[128 = 0]
[135 128 126 128 179 129 156 113 129 127 129 104 138 127 108 131 142 128
 162 125 124 133 128 146 127 128 128 133 136 103 129 129 135 127 127 128
 120 128 129 130 127 129 128 128 129 131 128 106 127 135 130 128 128 131
 120 126 123 128 139 129 104 127 129 142 129 129 130 133 129 129 130 130
 128 117 126 130 152 130 128 118 122 120 131 129 131 123 127 130 127 127
 129 120 130 128 118  68 109 123 164 138 129 128 158 117 128 128 127 128]  0
[127 121 127 117 111 126 128 111 108 129 127 160 127 127 106 129 109 129
 130 117 128 128 126 155 130 126 146 110 153 105 172 126 129  66 175 122
 120 128 129 241 106 130 130 145 128 128 128  47 132 127 130 143 169 134
 117 114 124 134 147 128 106 127 134 142 129 127 158 146 105 160 253 152
 128 110 127  84 180 130 137 128 133 125 127 139 149 122 136 129 127 128
  41 100 129 129 146  66 107 123 164 149 128 119 159 152 130 128 130 126]  0
[134 128 128  98 116 128 128 112 128 123 127 104 137 128 106 161 128 133
 122 128 123  47 129 127 127 127 124 129 137 170 127 147 111 134 117  71
 119 128 130 126  54 143 196 128 108 128 128 105 140 148  97 128 160 136
 102 126 123 135 139 128 121 162 134 137  64 128 130 133 128 142 127 241
 128 128 100 147 141 127 138 144 134 122 170 162 126 122 147 129 127 128
 129  93 128 127 128 255 130 134 128 122 127 128  23 128 128 131 101 128]  0
[137 127 120 126 130 122 128 129  97 127 128 159 139 129 136 128 127 138
 164 127 128 132 130 128 128 125 126 127 136 126 130 129 128 132 102 122
 114 127 127 143 105 129 130 130 128 123 124 104 104 129 125 151 163 127
 178 128  94 137 140 128 118 135 130 129 252 125 130 129 108 128 133 154
 127 127 195 133 145  57 127 128 146 120 126 133 218 123 127 129 128 119
 118 124 127 128 128 136 129 126 125 126 101 154 132 117 131 132 100 127]  0
[137 127 140 126 131 119 158 113 112 127 127 139 129 130 106 126 108 127
 135 121 129 134 127 156 129 125 141 131 115 103  90 129 135 130 117 122
 121 124 129 133 103 128 139 131 100 128 125 101 124 137  98 143 131 128
 120  93 127 137 129 111  87 128 139 142 165 130 129 127 109 112 132 151
 127 127 129  99 138 127 117 117 126  96 138 130 139 122 133 130 129 113
 118 118 128 129 105  85 129 121 163  90 129 129 110 117 129 131  84 127]  0
[130 128 125 128 132 130 128 113 104 127 128 127 128 127 128 128 143 141
 160 121 125 133 128 154 131 128 169 132 137 127 156 130 128 141 116 131
 121 125 128 122 129 129  96 130 128 126 124 107 128 135 124 128 128 128
 118 127 126 135 157 127 130 127 125 142 130 124 128 122 106 129 125 131
 128 128 128  94 150 133 129 130 129 138 134 127 150 122 137 129 127 128
 128 128 128 141 128 130 127 126 164 120 110 128 131 128 127 132 104 126]  0
[132 130 125 119 113 130 127 112 170 128 129 136 127 128 107 132 143 142
  90 121 128 129 128 154 128 126 131 129 137 129 156 143 135 130 117 128
 128 125 120 127 109 130 148 154 125 115 124 108 130 127  97 144 115  96
 126 116 127 133  94 128 127 136 128 142 157 123 130 134 127 159  57 127
 129 118 133 153 128 132 143 128 125 131 135 137 162 122 138 127 128 118
 117 147 130 133 119  69 128 128 169 120 129 129  29 118 128 132 104 126]  20
[135 128 126 118   1 130 128 128  97 128 140 128 137 128 127 132 128 128
 255 115 128 133 131 129 105 126 185 129 137 103 162 130 121 129 128 128
 128  95 129 149 125 130 127 127 121 126 124  95 129 135  97 144 166 141
 120  26  72 122 145 129  75 146   1 141 160 128 129 128 106 130 234 155
 127 122 136 127 127 128 161 142 132 120 137 128 130 114 128 128 127 127
 116 129 109 163 150  69 129 128 164 128 137 129 255 118 141 104 117 126]  0
[136 119 126 130 173 130 157 128 126 127 127 138 137 128 109 127 128 127
 179 121 126 133 131 128 139 125 126 141 126 104 157 128 128 142 128 123
 129 128 128 101 123 129 129 129 129 128 124 126 126 128 130 129 128 134
 128 112 128 130 127 129  81 135 128 143  12 129 127 135 108 157  60 157
 131 118 133  97 148 133 128 117 167 128 171 129 156 166 127 129 128 133
 128 126 130 128 129 134 129 143 167 128 111 130 156 128 124 132 126 121]  0
[164  99 124 141 116 130 156 112 105 127 128 137 129 129 128 128 143  84
 160 126 178 128 128 148 130 129 155 128 145 112 138 131 127 129 119 122
 178 128 129 132 127 134 129 128 127 136 134 103 129 136 130 130 164 135
 128 129 124 136 140 128 132 144  98 126 128 129 129 128 108 151 130 185
 128 116 141 131 152 127 129 128 123 129 128 139 153 142 134 129 128 128
 118 120 139 151 128  77 109 123 166  98 113 118 123 139 148 128 102 127]  0
[136 131 126 118 115 129 128 112 128 128 128 129 125 128 106 128 144 139
 159 119 126 134 140 155 130 128 200 131 136 185 129 128 128 127  90 122
 122 126 128 129 128 107 153 128 128 126 124 128 158 128 129 144 160 134
 148 129 128 129 128 129 106 136 129 135 165 124 129 128 130 126 122  49
 126 117 128 180 150 131 127 118 128  97 129 133 130 122 135 129 128 128
 124 117 130 151 145  73 109 107  83  91 128 129 169 119 128 128 154 126]  0
[128 120 125 128 114 128 128 111 105 128 127 104 127 127 129 133 143 127
 156 114 128 152 128 125 128 128 123 132 137 103 157 130 128 133 115 147
 129 124 133 129 128 128 114 128 128 127 126 127 130 136  97 129 163 130
 101 112 113 129 139 128 114 135 129 141 162 124 129 134 137 152 128 150
 128 112 129  37 128 132 137 117 119 129 128 129 148 128 135 163 127 123
 116 127 128 128 127   1 128 128 163 127 129 128 130 112 131 132  83 144]  0
[135 119 105  83 128 127 154 127 107 127 127 133 137 129  98 131 128 128
   1 129 131 128 130 127 129 141 127 113 127 104 156 128 135 132 190 129
 128 128 109 129 149 130 128 125 128 128 122 125 130 129  82 151 148 128
 133 111 128 139 140 128 221 112 126 128 185 129 129 126 128  51 207 153
 102 106 137  93 131 128 171 118 123 120 137 129 154 130 150 129 127 128
 121 120 131 147  95 101 110 109 128 120 111 128 125 128 128 131  96 128]  0
[135 128 128 121 167 124 127 113 184 107 128 136 138 129 129 111 127 140
 126 120  54 139 130 155 128 132 154 132 136 127 128 129 128 132 152 122
 120 127 129 113 104 128 105 128 129 126 124 126 129 129 103 161 129 132
 121 103 167 129 127 128 135 136 125 128 119 124 128 109 129 129 120 133
 125 118 135  99 149 125 137 117 123  92 168 140 129 137 136 129 127 128
 118 126 130 151 110  94 128 122 167 120 149 129 147 128 131 128 101 128]  0
[130 130 128 136 135 156 163 128  60 127 113 129 139 129 107 130 127 105
 164   8 128 132 128 116 128 149 122 127 125 126 129 129 128 132  90 131
 128 130 130 130 122 128 128 128 127 127 129 103 126 136  52 142 162  86
 121 113 128 131 127 114 108 128 128 143 168 126 127 149 131 177 165 127
 140 116 129 199 194  82 145 119 117 118 138 130 157 140 126 129 128 128
 127 125 130 118 128 137  97 122 126 119 125 119 255 117 131 128  96 127]  0

[146 134  58 108 185  85 151 151 118 110 152  90 116 145 105 130 110 153
 147 127]  18
[125 131  98 145 125  86 135 156 139 103 168  85 112 158 116 153  96 181
 129 134]  20
[147 125 104 169 111 101 136 155 102 118 147 108  84 147 106 106 122 151
 103 112]  7
[154 127 104 126 123 120 139 212  91 141 134  92 104 133 112 151 136 154
 128  89]  7
[138 130 128 172  97 132 143 204 114 163 143  85 100 120 157 146  96 175
  89 133]  20
[154 130  99 150 178 108 110 178  93 145 127  74 114 140 134 120 106 153
 121 119]  5
[107 132  95 157 150  87 112 172 110 115 142  64  96 153 107 101  82 174
 141 154]  8
[122 129  85 153 178  82 123 150 113 132 147  56  94 149 112  88  73 187
 148 163]  11
[176 125 116 158 159 113 116 158 116 146 145  86 109 145 145 142 119 144
  92 115]  11
[175 123  72  87 166 104 148 181 116 147 160  73 108 139  83 144 117 162
 173 117]  14
[203 128  73 106 201 112 141 151 101 169 137  81 117 129 125 111 115 147
 142 126]  16
[ 46 126 141 223  85  77  81 171 115 102 154  48  68 169 114  83  54 210
 119 168]  0
[128 129  67 133 173  66 157 106 132 121 174  66  75 147  80  55  65 203
 162 175]  20
[149 126 125 178 120 109 119 181 129 149 151  86  93 146 149 140  95 178
  92 135]  15
[163 119  99 153 159  81 122 131 111 123 155 100  96 154 100 105 113 153
 126 116]  5
[129 128 102 180 113  77 145 137 132  96 163 106  79 151 114 107 105 170
 101 130]  17
[180 130  74 125 150  99 170 175 104 122 140 123 102 133 115 116 140 149
 110 108]  18
[ 98 121 126 199 113  87 106 152 108 110 148  85  81 160 106  94  91 175
 110 132]  2
[138 134  65 101 191  97 144 163 111 111 148  90 114 145 104 138 118 146
 152 124]  15
[112 134  78 138 131  99 141 180 126  97 156  89 102 151 120 151 108 159
 126 127]  17
[181 129  99 130 141 117 157 167 112 171 146  79 110 124 129 129 113 173
 121 130]  20
[159 133  85 119 142  93 159 156 109 103 144 128 110 139 129 138 139 152
  96 101]  19
[157 127 101 113 128 129 145 217  88 147 128  96 115 131 110 155 139 152
 130  90]  7
[171 133  71 122 181 100 154 156 104 151 140  88 106 131 116 104 115 170
 131 134]  18
[137 132  77 123 185 100 121 171  95 129 131  73 115 145 116 122 112 149
 146 123]  7
[143 134  83 137 156  94 158 155 106 131 140  88  93 133 122 100 107 170
 122 140]  19
[192 120  81 103 166  82 142 135 150 142 182  58 101 150  85 133  84 174
 168 139]  20
[185 129  92 124 150 116 160 173 107 170 145  88  99 124 127 117 111 165
 117 125]  20
[138 121 101 173 124  78 135 141 112 110 158 113  85 150  99 101 113 167
 109 117]  8
[147 123  95 157 126  86 144 151 103 121 154 103  78 142  95  97 122 170
 120 115]  10
[182 124  96 119 145 106 148 164 143 161 162  75 101 132 120 145 101 105
 138 130]  20
[183 128  87 135 117 109 168 171 108 151 148 104  79 125 112 111 116 177
 119 126]  18
[138 119  87 130 156  82 117 154 106 119 156  59  88 155  75 115  97 179
 169 126]  1
[147 131  73 134 185  93 138 150 111 141 144  73 104 139 116  92  89 174
 137 148]  16
[165 129  95 105 146 124 133 235  78 149 115  98 125 129 121 163 157 129
 125  73]  4
[167 128  63  89 210 100 123 171  88 135 133  76 124 143  94 130 118 134
 167 105]  4
[167 129  67 125 187  97 147 145 114 146 152  73  99 135 112  89  94 181
 141 148]  17
[120 132  76 150 150  74 150 133 128  99 164  90  90 152 104 102  83 177
 131 150]  20
[132 124 103 136 122 102 129 194  95 133 140  74  95 142  98 128 117 170
 137 113]  4
[167 131 118 137 114 136 153 213 108 172 146  99 114 122 150 163 131 171
  97 107]  20
[123 128  88 135 179  88 106 175  96 125 131  68 102 152 105 112 100 159
 149 131]  1
[136 124 101 150 154 112 109 188  80 128 131  82 104 149 113 127 124 162
 123 108]  0
[193 120  78 129 187  86 131 132 113 128 143 102  99 140  92 111 139 135
 132  97]  4
[207 120  65  98 198  85 142 107 149 129 179  78 100 155  83 135 111 150
 155 125]  19
[201 129  68  94 228 114 125 166  81 157 117  87 128 136 121 144 139 138
 139 101]  6
[128 138 121 167 132 125 125 206  85 148 115  96 118 129 174 134 119 151
  78 119]  12
[126 128  92 136 167  98 108 182  84 131 124  72 109 146 116 126 119 149
 131 111]  1
[152 125 106 136 111 108 153 180 120 151 156  86  88 132 106 124 106 186
 132 130]  18
[154 129  74 135 167  84 158 141 115 141 159  77  95 135 106  85  96 170
 138 153]  19
[ 53 126 164 248  22  77 116 174 116  98 158  89  53 155 130  88  78 210
  70 149]  8
[120 132  94 159 134  95 157 148 120 126 155  82  83 136 120  88  88 201
 118 151]  20
[140 126  82 123 196  80 108 172  98 130 141  73 122 153  98 110 105 156
 159 126]  2
[113 121 124 205 122  81 104 140 137 130 170  54  78 164 124  98  65 189
 114 166]  10
[196 127  83 103 149 119 168 182  96 163 142 107 104 117 109 127 141 160
 123 101]  17
[139 126 102 148 116  96 133 152 151 121 174  79  95 157 117 151  93 178
 127 140]  20
[122 130  94 156 174  96 111 166 102 135 141  47 102 152 126  99  92 168
 132 142]  6
[177 126 104 138 144 114 145 159 123 166 155  74  98 131 127 132 103 179
 127 131]  20
[144 120  95 168 160  42 104 141 105 125 146  82  92 158 111 103 102 155
 122 125]  3
[179 121 100 149 173 107 116 142 114 145 151  71 102 151 120 121 104 153
 122 127]  10
[139 124  99 127 122  92 145 190 125 146 157  65  97 139 102 145 107 179
 151 128]  15
[216 123  88 117 198 112 129 151 109 161 142  99 124 142 129 137 136 134
 125 104]  12
[108 127 112 150 101 104 130 177 142 133 170  70  91 156 116 156  89 178
 132 136]  18
[142 129  96 129 131 109 140 182 126 121 160  86 116 149 120 173 111 162
 129 117]  18
[138 128 100 139 171 108 108 190  82 132 121  84 114 145 123 130 130 134
 123 104]  0
[145 130  76 116 157  88 139 149 133 104 159  93 106 152 118 147 113 160
 143 124]  19
[170 127  69 137 149  84 160 127 115 111 156 111 102 141 100 105 130 154
 119 111]  17
[185 117  77 127 178  71 130 113 115 120 162  91  89 154  82  96 120 151
 142 116]  6
[145 125 123 178 140 101 115 157 138 151 150  73 100 150 141 119  91 175
 107 145]  13
[201 126  64  95 188  97 151 141 137 125 167  78 112 149 101 165 132 141
 149 107]  20
[119 126 112 178  89  94 152 157 107 116 153 106  77 138 116  96 112 181
  93 126]  15
[163 133  89 139 135 115 161 173 102 149 138 112 103 121 131 117 128 164
 103 118]  20
[154 128  90 144 126  96 166 155 112 136 150  98  83 129 107  92 106 184
 122 134]  18
[112 123 108 151 120  92 121 186 103 127 150  73  85 148  97 112 108 171
 136 119]  3
[123 131 107 167 162  98 121 162 104 141 138  62  99 144 132  95  87 174
 123 153]  12
[115 124  95 147 112  81 132 141 155 106 188  63  83 164  95 135  71 192
 148 165]  20
[149 131 105 151 116 109 162 181 107 152 138 102  89 125 129 110 113 174
 107 128]  20
[199 128  55  95 197  89 165 118 111 118 154 126 113 136 102 132 149 128
 131  92]  18
[160 131  74 123 163  88 154 149 126 104 157 114 108 144 116 146 130 149
 119 106]  20
[172 131  91 134 156 117 152 169 108 164 141  87 101 126 130 109 105 170
 120 135]  19
[168 125  96 159 137  91 137 138 117 114 150 116  18 147 122 129 139 141
  94 104]  12
[188 123  94 128 162 102 136 139 140 142 167  87 108 149 122 150 110 160
 125 126]  18
[149 124 111 163 112 108 136 160 141 151 165  66  74 145 120 135  85 193
 125 156]  20
[157 131  88 145 177 108 136 162 107 155 140  77 104 136 130 105 106 165
 118 137]  15
[137 132  77 138 160  72 149 134 134  95 163  88  97 152 105 127 101 170
 135 134]  20
[154 130  75 110 161  89 146 150 130 105 160  92 107 149 109 154 116 154
 141 121]  19
[212 120  77 121 190  94 131 121 117 127 152 103 106 149  99 128 136 137
 120  98]  10
[101 126 118 164  99 112 118 196  90 127 136  91  98 142 118 137 118 168
 112 108]  3
